Below is a small trained network, with its code and all its weights. Each question gives an input and a target symbol and asks what happens when units are switched off, that is, made to give their printed mean instead of their output.

import numpy as np


def w(rows, s, z=0):
    codes = np.array(rows[::2]) - 128.0
    scale = np.full(codes.shape[1], s)
    scale[-1] = z or s
    return codes * scale


def norm(h):
    return h / np.sqrt((h * h).mean(-1, keepdims=True) + 1e-5)


def f(y):
    return y / 2 * (1 + np.tanh(0.7978845608 * (y + 0.044715 * y**3)))


def softmax(a):
    e = np.exp(a - a.max(-1, keepdims=True))
    return e / e.sum(-1, keepdims=True)


def log_softmax(a):
    a = a - a.max(-1, keepdims=True)
    return a - np.log(np.exp(a).sum(-1, keepdims=True))


def net(x, mask):
    ids = ['αβγδεζηθλμξπτφψω'.index(c) for c in x.split()]
    T = len(ids)
    res = E[ids] + P[:T]
    u = 0
    for l in range(2):
        q, k, v = (norm(res) @ M[l].T for M in (Q, K, V))
        z = softmax(np.where(np.tri(T) > 0, q @ k.T / 4**0.5, -1e9)) @ v
        res = res + np.where(mask[u], z, O[l][:, -1]) @ O[l][:, :-1]
        u += 1
        y = f(norm(res) @ A[l][:, :-1].T + A[l][:, -1])
        res = res + np.where(mask[u : u + 16], y, B[l][:, -1]) @ B[l][:, :-1]
        u += 16
    return log_softmax(norm(res)[-1] @ U[:, :-1].T + U[:, -1])


Q, K, V, O, A, B = {}, {}, {}, {}, {}, {}
E = w([
[25,133,140,171,116,87],'α',
[171,130,40,218,61,139],'β',
[249,171,47,217,66,177],'γ',
[70,172,205,99,153,50],'δ',
[113,224,155,100,154,88],'ε',
[63,13,100,95,105,142],'ζ',
[111,70,166,161,29,118],'η',
[50,195,208,210,170,118],'θ',
[102,117,69,204,161,108],'λ',
[63,141,60,192,129,120],'μ',
[165,132,209,59,139,98],'ξ',
[187,212,106,130,112,163],'π',
[80,213,128,15,49,92],'τ',
[92,55,176,102,83,39],'φ',
[58,127,116,92,129,14],'ψ',
[83,191,209,96,99,147],'ω',
],0.017)
P = w([
[120,94,187,209,219,168],'0',
[149,126,131,174,93,53],'1',
[181,167,108,49,164,115],'2',
[118,55,167,237,189,148],'3',
[171,127,235,160,41,31],'4',
[168,212,102,59,158,144],'5',
[113,43,151,254,162,133],'6',
[123,95,250,183,39,8],'7',
[166,220,106,63,159,147],'8',
],0.0081)
Q[0] = w([
[155,146,254,129,117,119],'0.h0',
[158,170,191,168,109,59],'0.h0',
[159,140,153,195,163,116],'0.h0',
[111,144,147,131,89,80],'0.h0',
],0.0095)
K[0] = w([
[161,106,254,91,130,85],'0.h0',
[177,72,177,199,64,81],'0.h0',
[122,215,120,207,191,61],'0.h0',
[30,79,100,168,26,95],'0.h0',
],0.008)
V[0] = w([
[160,118,162,29,160,102],'0.h0',
[161,200,231,144,102,125],'0.h0',
[167,139,228,244,155,136],'0.h0',
[108,191,100,2,147,198],'0.h0',
],0.0042)
O[0] = w([
[108,208,153,157,183,166,83],'0.h0',
[159,171,19,112,117,87,100],'0.h0',
[205,1,53,244,149,134,150],'0.h0',
[74,79,144,112,111,122,2],'0.h0',
],0.0063,0.0036)
A[0] = w([
[93,255,97,214,156,183,39],'0.n0',
[148,119,103,94,34,175,168],'0.n1',
[100,144,73,46,126,9,249],'0.n2',
[225,72,109,138,166,142,65],'0.n3',
[157,126,121,135,112,44,136],'0.n4',
[88,133,132,194,230,62,144],'0.n5',
[126,229,145,159,30,40,119],'0.n6',
[181,175,121,138,119,30,121],'0.n7',
[131,248,52,156,84,167,58],'0.n8',
[122,189,243,139,30,182,120],'0.n9',
[158,103,153,197,181,92,139],'0.n10',
[109,108,130,121,170,195,144],'0.n11',
[137,144,119,47,30,215,164],'0.n12',
[113,74,133,126,155,77,149],'0.n13',
[173,65,124,74,78,102,144],'0.n14',
[191,226,144,133,74,114,176],'0.n15',
],0.0085,0.0017)
B[0] = w([
[202,64,115,110,147,139,169],'0.n0',
[99,160,72,90,222,83,178],'0.n1',
[93,210,131,249,119,181,216],'0.n2',
[112,149,222,144,103,119,147],'0.n3',
[110,152,88,44,111,212,191],'0.n4',
[212,143,75,81,105,75,201],'0.n5',
[194,131,47,83,50,197,254],'0.n6',
[154,2,120,54,59,196,203],'0.n7',
[70,174,240,124,145,146,171],'0.n8',
[185,93,59,167,103,82,196],'0.n9',
[139,228,193,108,119,69,193],'0.n10',
[172,104,123,86,65,115,137],'0.n11',
[140,232,88,107,158,53,178],'0.n12',
[179,182,127,75,146,153,194],'0.n13',
[72,141,61,64,224,147,197],'0.n14',
[1,90,127,52,109,111,201],'0.n15',
],0.0059,0.0053)
Q[1] = w([
[109,160,205,118,159,201],'1.h0',
[35,133,84,191,169,90],'1.h0',
[219,103,214,31,87,2],'1.h0',
[177,121,138,206,215,103],'1.h0',
],0.0087)
K[1] = w([
[178,219,149,72,128,207],'1.h0',
[184,254,179,214,110,148],'1.h0',
[121,81,151,53,101,74],'1.h0',
[240,248,138,228,51,126],'1.h0',
],0.0076)
V[1] = w([
[22,184,80,158,212,211],'1.h0',
[37,92,24,227,174,4],'1.h0',
[89,74,149,34,109,182],'1.h0',
[107,147,136,115,217,226],'1.h0',
],0.0037)
O[1] = w([
[204,49,156,201,134,180,70],'1.h0',
[58,155,71,122,187,80,204],'1.h0',
[169,171,66,149,201,44,251],'1.h0',
[3,190,130,76,101,69,75],'1.h0',
],0.0077,0.0022)
A[1] = w([
[149,146,163,133,35,123,250],'1.n0',
[154,166,78,97,154,231,253],'1.n1',
[127,94,101,117,80,194,200],'1.n2',
[217,154,111,99,110,70,142],'1.n3',
[31,177,132,114,230,185,163],'1.n4',
[215,145,204,146,104,148,150],'1.n5',
[138,107,91,137,48,144,180],'1.n6',
[138,141,123,216,152,73,18],'1.n7',
[122,63,95,66,125,181,173],'1.n8',
[115,148,134,114,80,91,162],'1.n9',
[79,130,93,67,49,158,174],'1.n10',
[139,168,130,37,113,167,155],'1.n11',
[144,252,89,70,176,109,176],'1.n12',
[104,175,51,113,165,139,83],'1.n13',
[105,80,117,171,181,61,131],'1.n14',
[154,178,10,183,131,130,204],'1.n15',
],0.012,0.0028)
B[1] = w([
[140,161,22,93,198,117,196],'1.n0',
[20,83,153,163,1,80,192],'1.n1',
[173,147,29,206,194,46,182],'1.n2',
[144,180,71,134,112,214,225],'1.n3',
[183,181,145,151,132,206,190],'1.n4',
[57,133,131,113,54,117,154],'1.n5',
[181,158,110,74,237,86,207],'1.n6',
[70,112,80,97,149,211,151],'1.n7',
[237,226,78,174,122,129,196],'1.n8',
[146,193,95,142,211,94,171],'1.n9',
[173,192,129,37,189,187,239],'1.n10',
[90,59,89,153,148,160,204],'1.n11',
[113,16,193,213,100,107,255],'1.n12',
[172,36,210,229,15,183,188],'1.n13',
[119,115,127,92,125,52,181],'1.n14',
[121,114,228,71,126,181,243],'1.n15',
],0.0057,0.0093)
U = w([
[165,209,82,39,164,205,118],'α',
[215,96,150,70,207,101,210],'β',
[112,116,152,43,118,40,220],'γ',
[38,95,128,45,149,94,189],'δ',
[63,67,48,156,124,65,88],'ε',
[159,65,238,144,156,181,238],'ζ',
[172,2,98,50,38,146,54],'η',
[147,131,112,153,113,125,37],'θ',
[174,144,219,70,135,103,139],'λ',
[61,178,118,179,141,135,150],'μ',
[100,37,147,25,166,148,69],'ξ',
[93,138,138,88,123,140,107],'π',
[70,155,119,100,71,113,158],'τ',
[125,81,57,198,180,161,3],'φ',
[177,151,141,174,83,55,65],'ψ',
[87,56,117,20,183,186,61],'ω',
],0.01,0.0045)

Each question gives the input, a string of symbols that net reads in full, and the target symbol t.
The units are the heads (4 rows each of Q, K, V and O) and the neurons (one row each of A and B). Each row of codes is followed by its name. A weight is (code - 128) times the scale printed after its matrix; where a second scale follows, it is the last column's (O, A, B and U).
mask holds one flag per unit, layer by layer, with each layer's heads first. A switched-off unit (its flag False) gives its mean, the last column of its rows in O or B, instead of its output. The means were averaged over made-up inputs and are rounded, as every weight is.
A unit's drop is (log p(t) with every unit on - log p(t) with that unit switched off) / (log p(t) with every unit on - log p(t) with every unit switched off).
The circuit of an input: a set's keep is (log p(t) with only the set's units on - log p(t) with every unit switched off) / (log p(t) with every unit on - log p(t) with every unit switched off). Starting from the 12 units with the biggest drops (on a tie, the unit counted first), units are removed one at a time, each time the one whose removal leaves the highest keep (on an exact tie, the one counted first), for as long as the keep stays at least 0.8.
circuit, biggest first: the units of the circuit, biggest drop first
most important unit: the unit with the biggest drop
k most important neurons: the k neurons with the biggest drops, biggest first
top k neurons in layer l: the k neurons of layer l with the biggest drops, biggest first
input λ η η ζ φ δ φ δ α, target ζ: circuit, biggest first : (1.n15 1.n12)
input η ψ φ ζ ψ ξ, target ζ: circuit, biggest first : (1.n12 0.n2 0.n5)
input ε φ ω λ φ δ η δ α, target η: 3 most important neurons : (0.n5 1.n1 0.n0)
input φ φ τ ζ η ξ ζ ζ, target γ: most important unit : 0.n6
input η ζ δ η β ω ξ γ, target α: top 2 neurons in layer 1 : (1.n12 1.n15)
input η ζ ω θ π ζ ψ, target ζ: top 2 neurons in layer 1 : (1.n15 1.n12)
input ζ ζ ζ ζ ζ ω ψ, target ζ: top 2 neurons in layer 0 : (0.n5 0.n2)
input α γ ω α ζ ζ λ, target ω: 3 most important neurons : (1.n7 1.n15 1.n12)
input μ β ξ ξ ω, target α: 2 most important neurons : (1.n10 1.n12)
input φ τ ζ ζ, target β: top 2 neurons in layer 1 : (1.n8 1.n3)
input τ β φ η φ ω, target η: top 2 neurons in layer 1 : (1.n12 1.n11)
input μ λ λ η ψ, target α: 2 most important neurons : (1.n10 0.n2)
input λ λ λ β ζ δ, target ζ: 2 most important neurons : (1.n12 0.n2)
input η ω η ζ φ θ, target ζ: circuit, biggest first : (1.n12)
input α λ ξ ε λ φ ζ δ δ, target ζ: 2 most important neurons : (0.n2 1.n12)
input ζ β β η, target ε: 3 most important neurons : (1.n10 0.n6 1.n15)
input φ ξ η φ ζ δ β ζ γ, target ζ: top 2 neurons in layer 1 : (1.n15 1.n12)
input ζ ω ξ α ζ β π, target τ: 3 most important neurons : (1.n5 0.n8 1.n10)
input θ ζ λ α ζ ζ ζ ε, target α: top 2 neurons in layer 1 : (1.n10 1.n3)
input ζ α ζ β β β ζ φ α, target ζ: most important unit : 1.n15
input φ μ ζ β ζ ω η β μ, target μ: 3 most important neurons : (0.n8 0.n14 1.n1)
input ζ ζ ξ δ ξ ζ φ, target γ: 3 most important neurons : (0.n6 1.n10 1.n8)
input θ β β η ζ ε λ, target ω: top 4 neurons in layer 1 : (1.n7 1.n15 1.n12 1.n8)
input η ζ β α, target δ: top 2 neurons in layer 0 : (0.n6 0.n5)
input η δ ω δ ε ω δ ζ, target α: 2 most important neurons : (0.n14 1.n12)
input β β α β ζ ε δ, target ψ: top 3 neurons in layer 0 : (0.n5 0.n10 0.n14)
input γ α ζ β η, target α: most important neuron : (1.n12)
input η φ ω, target η: top 2 neurons in layer 0 : (0.n12 0.n9)
input ζ ε η η ζ ζ ζ ζ φ, target ζ: top 2 neurons in layer 0 : (0.n2 0.n14)
